Below are the code and all the weights of a small trained network. Each question names an input and a class and asks about switching units off, where a switched-off unit gives its printed mean instead of its output.

import numpy as np


def w(rows, s, z=0):
    codes = np.array(rows[::2]) - 128.0
    scale = np.full(codes.shape[1], s)
    scale[-1] = z or s
    return codes * scale


def f(y):
    return np.maximum(y, 0)


def log_softmax(a):
    a = a - a.max(-1, keepdims=True)
    return a - np.log(np.exp(a).sum(-1, keepdims=True))


def net(x, mask):
    res = np.array(x, float).reshape(1, 3) / 4 @ E
    y = f(res @ A[0][:, :-1].T + A[0][:, -1])
    res = res + np.where(mask, y, B[0][:, -1]) @ B[0][:, :-1]
    return log_softmax(res[-1] @ U[:, :-1].T + U[:, -1])


A, B = {}, {}
E = w([
[76,200,180,212,152,113,219,81,167,164],'x0',
[98,143,106,117,141,94,154,174,254,84],'x1',
[149,28,144,197,74,89,151,80,179,132],'x2',
],0.0095)
A[0] = w([
[103,172,149,177,148,155,180,67,95,228,71],'n1',
[153,41,74,105,87,172,57,215,93,102,77],'n2',
[199,81,120,64,119,212,119,165,101,139,129],'n3',
[169,70,125,220,27,113,120,127,163,123,2],'n4',
[165,148,185,175,146,203,103,7,28,217,81],'n5',
[89,191,72,95,122,107,108,212,62,130,226],'n6',
[92,238,100,64,218,190,133,200,90,160,24],'n7',
[98,211,107,93,156,255,104,155,118,97,59],'n8',
[121,213,193,214,112,120,180,54,157,162,96],'n9',
[126,82,129,163,112,14,89,55,158,150,150],'n10',
[165,199,131,122,128,37,160,106,184,28,99],'n11',
[171,71,194,126,132,179,75,120,40,155,80],'n12',
[75,97,141,119,166,123,140,234,188,73,62],'n13',
[179,34,139,166,119,181,130,72,184,149,136],'n14',
[248,21,48,32,74,150,88,157,100,7,141],'n15',
],0.0076,0.0016)
B[0] = w([
[192,185,141,1,66,168,138,117,220,121,186],'n1',
[102,169,169,92,109,194,141,99,173,113,209],'n2',
[139,156,159,121,117,132,178,111,199,77,186],'n3',
[71,137,69,160,103,111,138,147,85,193,184],'n4',
[134,74,139,108,42,38,192,189,182,64,201],'n5',
[122,68,88,199,167,123,218,154,152,215,190],'n6',
[41,126,38,184,104,135,151,93,124,191,210],'n7',
[80,161,81,186,52,104,178,111,92,139,188],'n8',
[151,249,94,35,133,167,50,79,182,58,208],'n9',
[57,148,82,178,115,128,175,128,69,152,181],'n10',
[226,116,142,91,34,132,163,179,158,117,168],'n11',
[123,112,187,82,70,101,201,176,171,150,185],'n12',
[189,33,194,87,37,79,211,203,146,113,170],'n13',
[45,170,75,145,83,130,177,63,5,222,183],'n14',
[95,194,120,103,160,159,155,75,196,63,248],'n15',
],0.0069,0.013)
U = w([
[23,96,2,228,110,89,117,46,101,211,143],'0',
[133,157,169,83,133,139,77,57,228,71,108],'1',
[161,64,228,107,53,24,152,244,186,115,132],'2',
[163,127,148,186,153,156,150,78,134,127,170],'3',
[190,71,197,175,184,129,1,119,71,139,1],'4',
],0.0068,0.0029)

Each question gives the input, the list of numbers given to net, and the class t.
The units are the neurons (one row each of A and B). Each row of codes is followed by its name. A weight is (code - 128) times the scale printed after its matrix; where a second scale follows, it is the last column's (A, B and U).
mask holds one flag per neuron, in row order. A switched-off neuron (its flag False) gives its mean, the last column of its row in B, instead of its output. The means were averaged over made-up inputs and are rounded, as every weight is.
A unit's drop is (log p(t) with every unit on - log p(t) with that unit switched off) / (log p(t) with every unit on - log p(t) with every unit switched off).
The circuit of an input: a set's keep is (log p(t) with only the set's units on - log p(t) with every unit switched off) / (log p(t) with every unit on - log p(t) with every unit switched off). Starting from the 12 units with the biggest drops (on a tie, the unit counted first), units are removed one at a time, each time the one whose removal leaves the highest keep (on an exact tie, the one counted first), for as long as the keep stays at least 0.8.
units of the circuit, in order: the units of the circuit, biggest drop first
k most important neurons: the k neurons with the biggest drops, biggest first
drop of u: that unit's drop, to one decimal
input [-7,4,5], class 1: units of the circuit, in order => n15
input [-2,-6,5], class 2: 2 most important neurons => n5, n12
input [6,7,-1], class 2: 2 most important neurons => n13, n15
input [-6,4,6], class 0: 2 most important neurons => n14, n4
input [-6,-8,5], class 2: 4 most important neurons => n12, n5, n9, n7
input [2,6,1], class 2: 2 most important neurons => n13, n15
input [8,-5,3], class 1: 2 most important neurons => n9, n1
input [8,6,7], class 1: 3 most important neurons => n9, n7, n11
input [-8,0,8], class 0: 4 most important neurons => n14, n4, n10, n9
input [-1,-6,-5], class 2: 2 most important neurons => n5, n12
input [4,2,1], class 1: 2 most important neurons => n9, n5
input [7,-7,1], class 1: 2 most important neurons => n9, n1
input [4,-4,-1], class 1: 2 most important neurons => n9, n13
input [-6,-2,0], class 1: most important neuron => n15
input [7,-7,-2], class 1: 3 most important neurons => n9, n1, n13
input [4,6,-7], class 0: drop of n8 => 0.1
input [6,-1,-1], class 1: drop of n13 => 0.0
input [-2,5,-8], class 0: drop of n7 => 0.4
input [-1,7,-7], class 0: drop of n5 => 0.2
input [-3,6,-4], class 2: units of the circuit, in order => n13
